Below is a small trained network, with its code and all its weights. Each question gives an input and a class and asks what happens when units are switched off, that is, made to give their printed mean instead of their output.

import numpy as np


def w(rows, s, z=0):
    codes = np.array(rows[::2]) - 128.0
    scale = np.full(codes.shape[1], s)
    scale[-1] = z or s
    return codes * scale


def f(y):
    return np.maximum(y, 0)


def log_softmax(a):
    a = a - a.max(-1, keepdims=True)
    return a - np.log(np.exp(a).sum(-1, keepdims=True))


def net(x, mask):
    res = np.array(x, float).reshape(1, 7) / 4 @ E
    y = f(res @ A[0][:, :-1].T + A[0][:, -1])
    res = res + np.where(mask, y, B[0][:, -1]) @ B[0][:, :-1]
    return log_softmax(res[-1] @ U[:, :-1].T + U[:, -1])


A, B = {}, {}
E = w([
[127,128,126,129],'x0',
[131,237,41,126],'x1',
[131,131,129,129],'x2',
[125,130,131,129],'x3',
[68,61,34,58],'x4',
[127,127,128,130],'x5',
[254,107,110,77],'x6',
],0.0076)
A[0] = w([
[48,171,115,165,136],'n1',
[130,234,81,135,116],'n2',
[191,146,121,73,142],'n3',
[194,114,101,116,104],'n4',
[140,155,100,122,245],'n5',
[91,33,37,94,108],'n6',
[97,20,223,139,111],'n7',
[120,227,92,116,108],'n8',
[152,150,154,152,174],'n9',
[206,137,136,102,115],'n10',
[188,205,254,169,96],'n11',
[182,187,200,211,131],'n12',
[28,157,141,170,114],'n13',
[130,206,79,92,161],'n14',
[84,142,127,185,116],'n15',
[147,106,104,61,151],'n16',
[120,175,62,143,111],'n17',
[108,66,77,97,119],'n18',
[30,170,183,166,120],'n19',
[173,164,184,200,89],'n20',
[204,118,114,121,107],'n21',
[38,124,137,193,100],'n22',
[120,180,67,133,107],'n23',
],0.0081,0.013)
B[0] = w([
[162,83,93,150,170],'n1',
[196,108,225,74,167],'n2',
[161,84,79,200,165],'n3',
[183,112,88,129,143],'n4',
[49,48,175,229,255],'n5',
[52,252,92,29,175],'n6',
[236,178,232,27,179],'n7',
[195,114,217,64,158],'n8',
[23,93,107,186,179],'n9',
[161,121,42,153,152],'n10',
[77,223,61,69,177],'n11',
[48,199,73,112,185],'n12',
[211,95,51,129,164],'n13',
[126,109,223,119,186],'n14',
[199,101,66,144,146],'n15',
[83,126,97,181,169],'n16',
[166,135,226,44,151],'n17',
[79,253,117,67,160],'n18',
[219,94,72,159,169],'n19',
[94,231,93,57,152],'n20',
[166,113,62,134,147],'n21',
[231,113,50,84,155],'n22',
[162,145,193,64,149],'n23',
],0.0059,0.012)
U = w([
[106,113,141,166,255],'0',
[77,236,67,90,44],'1',
[224,139,248,72,62],'2',
[238,81,2,166,47],'3',
[87,98,146,180,191],'4',
[89,97,147,181,151],'5',
],0.0096,0.0064)

Each question gives the input, the list of numbers given to net, and the class t.
The units are the neurons (one row each of A and B). Each row of codes is followed by its name. A weight is (code - 128) times the scale printed after its matrix; where a second scale follows, it is the last column's (A, B and U).
mask holds one flag per neuron, in row order. A switched-off neuron (its flag False) gives its mean, the last column of its row in B, instead of its output. The means were averaged over made-up inputs and are rounded, as every weight is.
A unit's drop is (log p(t) with every unit on - log p(t) with that unit switched off) / (log p(t) with every unit on - log p(t) with every unit switched off).
The circuit of an input: a set's keep is (log p(t) with only the set's units on - log p(t) with every unit switched off) / (log p(t) with every unit on - log p(t) with every unit switched off). Starting from the 12 units with the biggest drops (on a tie, the unit counted first), units are removed one at a time, each time the one whose removal leaves the highest keep (on an exact tie, the one counted first), for as long as the keep stays at least 0.8.
circuit, biggest first: the units of the circuit, biggest drop first
most important unit: the unit with the biggest drop
top k neurons: the k neurons with the biggest drops, biggest first
drop of u: that unit's drop, to one decimal
input [5,4,5,-6,-5,-1,-6], class 3: circuit, biggest first : n19; n13
input [3,1,-3,4,-7,1,-1], class 1: circuit, biggest first : n11; n12
input [1,-8,5,-1,1,-2,0], class 2: circuit, biggest first : n7
input [2,2,-7,1,3,4,-7], class 3: top 3 neurons : n13; n22; n19
input [8,8,-7,6,6,-3,4], class 0: top 2 neurons : n7; n5
input [4,-2,4,-3,-7,1,8], class 3: top 4 neurons : n10; n3; n6; n21
input [4,5,1,7,-1,4,-5], class 2: top 2 neurons : n2; n8
input [2,4,-4,3,-8,-4,5], class 1: top 2 neurons : n11; n12
input [-3,-4,-3,7,-8,-2,-3], class 1: top 3 neurons : n11; n12; n20
input [-6,8,-4,-2,1,-6,6], class 2: circuit, biggest first : n2; n14
input [6,-2,4,0,7,6,0], class 1: top 2 neurons : n6; n18
input [-1,-6,4,3,0,2,-3], class 2: top 2 neurons : n7; n5
input [-2,-2,5,-5,8,3,-8], class 1: top 3 neurons : n6; n18; n3
input [7,-1,5,8,8,8,7], class 1: most important unit : n6
input [0,-2,-1,4,-8,6,-8], class 1: top 3 neurons : n11; n12; n20
input [0,-7,3,-6,4,5,-1], class 2: drop of n7 : 1.1
input [2,5,7,6,-7,3,2], class 1: drop of n11 : 1.0
input [1,7,0,-4,-5,5,-8], class 3: drop of n22 : 0.2
